Below is a small trained network, with its code and all its weights. Each question gives an input and a class and asks what happens when units are switched off, that is, made to give their printed mean instead of their output.

import numpy as np


def w(rows, s, z=0):
    codes = np.array(rows[::2]) - 128.0
    scale = np.full(codes.shape[1], s)
    scale[-1] = z or s
    return codes * scale


def f(y):
    return np.maximum(y, 0)


def log_softmax(a):
    a = a - a.max(-1, keepdims=True)
    return a - np.log(np.exp(a).sum(-1, keepdims=True))


def net(x, mask):
    res = np.array(x, float).reshape(1, 5) / 4 @ E
    y = f(res @ A[0][:, :-1].T + A[0][:, -1])
    res = res + np.where(mask, y, B[0][:, -1]) @ B[0][:, :-1]
    return log_softmax(res[-1] @ U[:, :-1].T + U[:, -1])


A, B = {}, {}
E = w([
[113,37,12],'x0',
[78,217,91],'x1',
[151,153,33],'x2',
[95,41,67],'x3',
[254,110,66],'x4',
],0.0078)
A[0] = w([
[87,170,166,115],'n1',
[27,208,86,166],'n2',
[235,172,90,182],'n3',
[18,136,33,158],'n4',
[130,70,234,157],'n5',
[136,85,202,149],'n6',
[167,119,47,132],'n7',
[190,152,190,106],'n8',
[153,152,216,199],'n9',
[69,51,47,133],'n10',
[17,75,223,98],'n11',
[245,58,143,146],'n12',
[103,136,206,109],'n13',
[135,206,112,188],'n14',
[106,108,189,98],'n15',
[105,42,114,122],'n16',
[174,82,72,225],'n17',
[85,42,84,106],'n18',
[239,128,153,254],'n19',
[111,121,177,108],'n20',
[21,156,161,155],'n21',
[90,178,164,174],'n22',
],0.013,0.0071)
B[0] = w([
[131,96,193,189],'n1',
[247,126,240,223],'n2',
[133,246,76,224],'n3',
[209,86,113,217],'n4',
[2,86,60,216],'n5',
[59,84,62,190],'n6',
[93,149,116,200],'n7',
[104,134,87,188],'n8',
[14,190,166,237],'n9',
[189,69,96,220],'n10',
[84,142,181,228],'n11',
[142,203,91,226],'n12',
[119,101,205,196],'n13',
[148,199,168,201],'n14',
[80,87,140,169],'n15',
[128,68,47,188],'n16',
[159,154,12,232],'n17',
[170,43,84,197],'n18',
[73,213,117,249],'n19',
[62,118,153,164],'n20',
[136,118,224,228],'n21',
[136,188,208,213],'n22',
],0.0072,0.011)
U = w([
[186,12,1,119],'0',
[142,192,37,64],'1',
[200,118,174,94],'2',
[1,49,159,110],'3',
[147,184,83,254],'4',
],0.0087,0.006)

Each question gives the input, the list of numbers given to net, and the class t.
The units are the neurons (one row each of A and B). Each row of codes is followed by its name. A weight is (code - 128) times the scale printed after its matrix; where a second scale follows, it is the last column's (A, B and U).
mask holds one flag per neuron, in row order. A switched-off neuron (its flag False) gives its mean, the last column of its row in B, instead of its output. The means were averaged over made-up inputs and are rounded, as every weight is.
A unit's drop is (log p(t) with every unit on - log p(t) with that unit switched off) / (log p(t) with every unit on - log p(t) with every unit switched off).
The circuit of an input: a set's keep is (log p(t) with only the set's units on - log p(t) with every unit switched off) / (log p(t) with every unit on - log p(t) with every unit switched off). Starting from the 12 units with the biggest drops (on a tie, the unit counted first), units are removed one at a time, each time the one whose removal leaves the highest keep (on an exact tie, the one counted first), for as long as the keep stays at least 0.8.
circuit, biggest first: the units of the circuit, biggest drop first
drop when u is switched off: that unit's drop, to one decimal
input [4,-8,7,-5,-3], class 0: circuit, biggest first : (n9; n22)
input [-6,-2,-7,-1,6], class 3: circuit, biggest first : (n5; n9)
input [-3,8,-7,-3,1], class 3: circuit, biggest first : (n9; n3)
input [-3,6,-3,1,-5], class 2: circuit, biggest first : (n2)
input [7,3,3,-3,4], class 0: circuit, biggest first : (n9; n10)
input [-6,-6,4,-7,-1], class 3: circuit, biggest first : (n9; n5)
input [-6,-3,-2,-8,2], class 3: circuit, biggest first : (n9; n5)
input [-7,8,-7,2,0], class 3: drop when n11 is switched off : 0.0
input [-5,4,2,-2,-5], class 2: drop when n2 is switched off : 0.4
input [-8,-2,-5,2,8], class 1: drop when n12 is switched off : 0.1
